Here is a tiny trained network, its code and every weight. The questions are about switching its units off for an input and a class, where a switched-off unit gives its printed mean instead of its output.

import numpy as np


def w(rows, s, z=0):
    codes = np.array(rows[::2]) - 128.0
    scale = np.full(codes.shape[1], s)
    scale[-1] = z or s
    return codes * scale


def f(y):
    return np.maximum(y, 0)


def log_softmax(a):
    a = a - a.max(-1, keepdims=True)
    return a - np.log(np.exp(a).sum(-1, keepdims=True))


def net(x, mask):
    res = np.array(x, float).reshape(1, 4) / 4 @ E
    y = f(res @ A[0][:, :-1].T + A[0][:, -1])
    res = res + np.where(mask, y, B[0][:, -1]) @ B[0][:, :-1]
    return log_softmax(res[-1] @ U[:, :-1].T + U[:, -1])


A, B = {}, {}
E = w([
[176,117,154],'x0',
[251,51,1],'x1',
[22,2,132],'x2',
[54,217,10],'x3',
],0.0039)
A[0] = w([
[188,84,3,248],'n0',
[84,139,119,139],'n1',
[66,38,108,151],'n2',
[109,200,231,249],'n3',
[123,136,167,142],'n4',
[58,87,194,116],'n5',
[171,124,174,52],'n6',
[71,240,45,139],'n7',
[250,115,135,175],'n8',
],0.015,0.0018)
B[0] = w([
[176,188,253,255],'n0',
[136,141,92,165],'n1',
[22,112,133,207],'n2',
[180,209,64,244],'n3',
[138,140,96,160],'n4',
[78,54,68,208],'n5',
[138,138,75,160],'n6',
[75,234,164,250],'n7',
[235,87,123,221],'n8',
],0.032,0.0072)
U = w([
[150,137,85,4],'0',
[90,228,200,200],'1',
[60,1,160,138],'2',
[203,110,55,204],'3',
[153,157,160,44],'4',
[220,82,235,140],'5',
[47,92,78,104],'6',
],0.005,0.0038)

Each question gives the input, the list of numbers given to net, and the class t.
The units are the neurons (one row each of A and B). Each row of codes is followed by its name. A weight is (code - 128) times the scale printed after its matrix; where a second scale follows, it is the last column's (A, B and U).
mask holds one flag per neuron, in row order. A switched-off neuron (its flag False) gives its mean, the last column of its row in B, instead of its output. The means were averaged over made-up inputs and are rounded, as every weight is.
A unit's drop is (log p(t) with every unit on - log p(t) with that unit switched off) / (log p(t) with every unit on - log p(t) with every unit switched off).
The circuit of an input: a set's keep is (log p(t) with only the set's units on - log p(t) with every unit switched off) / (log p(t) with every unit on - log p(t) with every unit switched off). Starting from all 9 units, units are removed one at a time, each time the one whose removal leaves the highest keep (on an exact tie, the one counted first), for as long as the keep stays at least 0.8.
units of the circuit, in order: the units of the circuit, biggest drop first
k most important neurons: the k neurons with the biggest drops, biggest first
drop when u is switched off: that unit's drop, to one decimal
input [4,1,1,-8], class 3: units of the circuit, in order : (n0; n8)
input [4,-6,4,-4], class 6: units of the circuit, in order : (n5)
input [2,6,5,-2], class 5: units of the circuit, in order : (n7; n0)
input [5,-5,2,-2], class 0: 2 most important neurons : (n3; n8)
input [-6,7,2,0], class 5: 2 most important neurons : (n7; n0)
input [1,-6,3,3], class 6: units of the circuit, in order : (n0; n5)
input [-5,-7,-4,-2], class 3: units of the circuit, in order : (n0; n3)
input [2,-5,1,-2], class 3: units of the circuit, in order : (n7; n0)
input [1,-1,-5,-1], class 3: units of the circuit, in order : (n0; n7)
input [7,-2,7,-3], class 6: 2 most important neurons : (n0; n8)
input [-3,1,4,1], class 2: 2 most important neurons : (n7; n3)
input [6,0,-6,0], class 5: 3 most important neurons : (n5; n8; n1)
input [7,-6,7,8], class 6: 2 most important neurons : (n0; n5)
input [-1,-3,4,-8], class 2: units of the circuit, in order : (n5)
input [4,-3,1,-4], class 3: units of the circuit, in order : (n7; n0)
input [-7,4,5,-3], class 2: 3 most important neurons : (n7; n3; n2)
input [1,-7,2,1], class 0: 2 most important neurons : (n3; n0)
input [-5,-2,5,1], class 2: 2 most important neurons : (n3; n7)
input [6,-2,5,3], class 6: 2 most important neurons : (n0; n8)
input [-7,-6,1,-7], class 3: 2 most important neurons : (n3; n7)
input [3,-6,7,6], class 6: 2 most important neurons : (n5; n0)
input [-1,0,7,-6], class 2: most important neuron : (n3)
input [8,0,-6,-4], class 3: drop when n0 is switched off : 0.2
input [-3,-4,7,-4], class 6: drop when n0 is switched off : 0.1
input [4,0,3,-5], class 6: drop when n0 is switched off : 0.4
